Below are the code and all the weights of a small trained network. Each question names an input and a class and asks about switching units off, where a switched-off unit gives its printed mean instead of its output.

import numpy as np


def w(rows, s, z=0):
    codes = np.array(rows[::2]) - 128.0
    scale = np.full(codes.shape[1], s)
    scale[-1] = z or s
    return codes * scale


def norm(h):
    return h / np.sqrt((h * h).mean(-1, keepdims=True) + 1e-5)


def f(y):
    return np.maximum(y, 0)


def log_softmax(a):
    a = a - a.max(-1, keepdims=True)
    return a - np.log(np.exp(a).sum(-1, keepdims=True))


def net(x, mask):
    res = np.array(x, float).reshape(1, 4) / 4 @ E
    u = 0
    for l in range(2):
        y = f(norm(res) @ A[l][:, :-1].T + A[l][:, -1])
        res = res + np.where(mask[u : u + 16], y, B[l][:, -1]) @ B[l][:, :-1]
        u += 16
    return log_softmax(norm(res)[-1] @ U[:, :-1].T + U[:, -1])


A, B = {}, {}
E = w([
[89,160,73,98,83,148,82],'x0',
[68,83,112,50,172,52,134],'x1',
[78,255,172,129,153,125,147],'x2',
[66,158,75,245,76,32,135],'x3',
],0.0026)
A[0] = w([
[112,65,252,135,173,47,199,72],'L0N0',
[94,120,102,59,210,58,127,135],'L0N1',
[91,207,113,85,100,141,64,102],'L0N2',
[121,135,66,143,126,42,123,184],'L0N3',
[81,89,99,120,76,157,66,124],'L0N4',
[91,117,91,136,174,84,124,120],'L0N5',
[98,188,165,106,205,190,136,119],'L0N6',
[116,112,149,46,114,145,100,110],'L0N7',
[110,119,151,44,133,82,146,111],'L0N8',
[145,151,88,220,116,134,129,116],'L0N9',
[174,120,192,77,164,118,147,143],'L0N10',
[72,143,88,101,138,192,75,107],'L0N11',
[78,83,168,89,154,61,160,6],'L0N12',
[188,122,173,103,121,198,80,196],'L0N13',
[193,110,182,207,171,132,157,175],'L0N14',
[200,41,80,120,92,145,123,164],'L0N15',
],0.0046,0.002)
B[0] = w([
[83,139,23,151,163,150,142,245],'L0N0',
[136,178,143,108,46,202,34,238],'L0N1',
[141,81,98,202,201,138,114,201],'L0N2',
[123,84,153,57,116,113,209,247],'L0N3',
[157,69,92,210,255,183,151,198],'L0N4',
[80,179,162,135,70,161,87,188],'L0N5',
[246,115,148,118,153,55,95,226],'L0N6',
[131,73,106,132,69,92,191,193],'L0N7',
[83,130,114,168,107,138,100,202],'L0N8',
[76,104,200,33,60,109,178,229],'L0N9',
[65,122,99,150,82,88,186,229],'L0N10',
[97,156,97,149,161,159,230,182],'L0N11',
[71,129,119,102,91,196,45,186],'L0N12',
[52,108,150,143,43,74,187,251],'L0N13',
[85,141,34,143,145,201,98,241],'L0N14',
[187,201,182,146,182,64,62,252],'L0N15',
],0.0038,0.0029)
A[1] = w([
[77,113,145,165,162,137,142,114],'L1N0',
[132,200,149,119,152,57,97,2],'L1N1',
[147,156,7,135,144,164,140,65],'L1N2',
[128,122,108,216,116,168,130,89],'L1N3',
[117,110,190,147,145,168,162,242],'L1N4',
[114,182,136,145,170,85,155,72],'L1N5',
[115,113,76,194,167,216,153,106],'L1N6',
[164,193,124,124,176,46,108,76],'L1N7',
[153,192,172,203,81,173,151,123],'L1N8',
[99,255,65,133,124,122,127,175],'L1N9',
[130,79,82,86,176,200,170,163],'L1N10',
[150,70,81,96,65,75,135,196],'L1N11',
[180,134,164,34,120,172,168,82],'L1N12',
[156,104,66,170,107,101,62,117],'L1N13',
[65,148,111,128,80,93,143,119],'L1N14',
[199,76,87,163,198,83,67,55],'L1N15',
],0.0053,0.0015)
B[1] = w([
[153,149,103,155,148,120,141,173],'L1N0',
[192,71,177,110,170,160,78,153],'L1N1',
[117,159,85,214,203,69,165,178],'L1N2',
[64,113,125,104,148,94,131,201],'L1N3',
[73,160,88,152,95,71,95,183],'L1N4',
[165,80,129,123,194,124,110,169],'L1N5',
[99,176,43,95,189,123,133,205],'L1N6',
[252,152,197,105,167,164,58,151],'L1N7',
[88,89,111,29,121,167,63,226],'L1N8',
[209,67,142,144,180,116,115,252],'L1N9',
[122,203,85,195,127,102,173,191],'L1N10',
[144,192,198,172,142,147,146,228],'L1N11',
[119,94,162,240,80,45,185,158],'L1N12',
[167,168,158,57,200,141,146,185],'L1N13',
[213,112,159,118,75,167,175,244],'L1N14',
[207,144,171,100,180,150,60,177],'L1N15',
],0.0037,0.0039)
U = w([
[101,114,193,183,32,49,227,165],'0',
[199,125,193,118,190,107,49,238],'1',
[66,167,1,168,204,104,154,3],'2',
[43,123,111,66,51,181,40,102],'3',
],0.0082,0.00055)

Each question gives the input, the list of numbers given to net, and the class t.
The units are the neurons (one row each of A and B). Each row of codes is followed by its name. A weight is (code - 128) times the scale printed after its matrix; where a second scale follows, it is the last column's (A, B and U).
mask holds one flag per neuron, layer by layer. A switched-off neuron (its flag False) gives its mean, the last column of its row in B, instead of its output. The means were averaged over made-up inputs and are rounded, as every weight is.
A unit's drop is (log p(t) with every unit on - log p(t) with that unit switched off) / (log p(t) with every unit on - log p(t) with every unit switched off).
The circuit of an input: a set's keep is (log p(t) with only the set's units on - log p(t) with every unit switched off) / (log p(t) with every unit on - log p(t) with every unit switched off). Starting from the 12 units with the biggest drops (on a tie, the unit counted first), units are removed one at a time, each time the one whose removal leaves the highest keep (on an exact tie, the one counted first), for as long as the keep stays at least 0.8.
circuit, biggest first: the units of the circuit, biggest drop first
most important unit: the unit with the biggest drop
top k neurons: the k neurons with the biggest drops, biggest first
drop when u is switched off: that unit's drop, to one decimal
input [-1,5,7,0], class 1: most important unit	L0N6
input [-8,3,2,-7], class 2: circuit, biggest first	[L0N0 L1N10]
input [7,3,-5,-3], class 2: top 3 neurons	[L0N4 L0N11 L0N6]
input [2,-6,4,-6], class 0: circuit, biggest first	[L1N12 L0N13]
input [-3,5,-4,2], class 3: circuit, biggest first	[L0N12 L0N1]
input [0,-8,-6,-1], class 3: circuit, biggest first	[L0N6 L1N8 L1N9]
input [6,8,0,6], class 3: top 2 neurons	[L0N1 L0N5]
input [-8,-5,-7,-4], class 2: top 3 neurons	[L0N14 L0N6 L1N6]
input [7,-3,6,-5], class 2: top 3 neurons	[L0N11 L0N2 L0N15]
input [-6,6,-7,-8], class 0: top 2 neurons	[L0N10 L0N13]
input [1,-5,-5,4], class 1: circuit, biggest first	[L0N15 L1N13]
input [-4,6,3,5], class 3: top 4 neurons	[L0N12 L0N1 L0N5 L0N13]
input [2,-7,-1,3], class 3: top 2 neurons	[L0N9 L1N8]
input [-6,-3,-3,2], class 2: circuit, biggest first	[L0N14]
input [-3,-4,0,0], class 3: top 4 neurons	[L0N0 L0N9 L0N13 L0N4]
input [-1,-5,4,4], class 3: top 4 neurons	[L1N8 L0N9 L0N15 L0N13]
input [-8,-3,-8,7], class 1: top 2 neurons	[L0N15 L0N13]
input [-7,-6,-6,1], class 2: top 2 neurons	[L0N14 L0N6]
input [8,-1,-7,-2], class 2: top 4 neurons	[L0N4 L0N11 L0N6 L1N6]
input [2,-5,5,0], class 1: circuit, biggest first	[L1N9]
input [-7,1,-4,2], class 2: top 2 neurons	[L0N0 L0N14]
input [-7,-8,-2,5], class 3: top 2 neurons	[L0N9 L1N8]
input [5,-5,-5,8], class 0: top 2 neurons	[L0N9 L0N1]
input [7,-2,1,8], class 0: drop when L0N3 is switched off	0.4
input [2,7,0,8], class 0: drop when L1N8 is switched off	0.2
input [-6,-6,1,1], class 2: drop when L0N4 is switched off	0.0
input [1,2,2,-1], class 1: circuit, biggest first	[L0N6]
input [7,1,7,4], class 1: drop when L0N14 is switched off	0.3
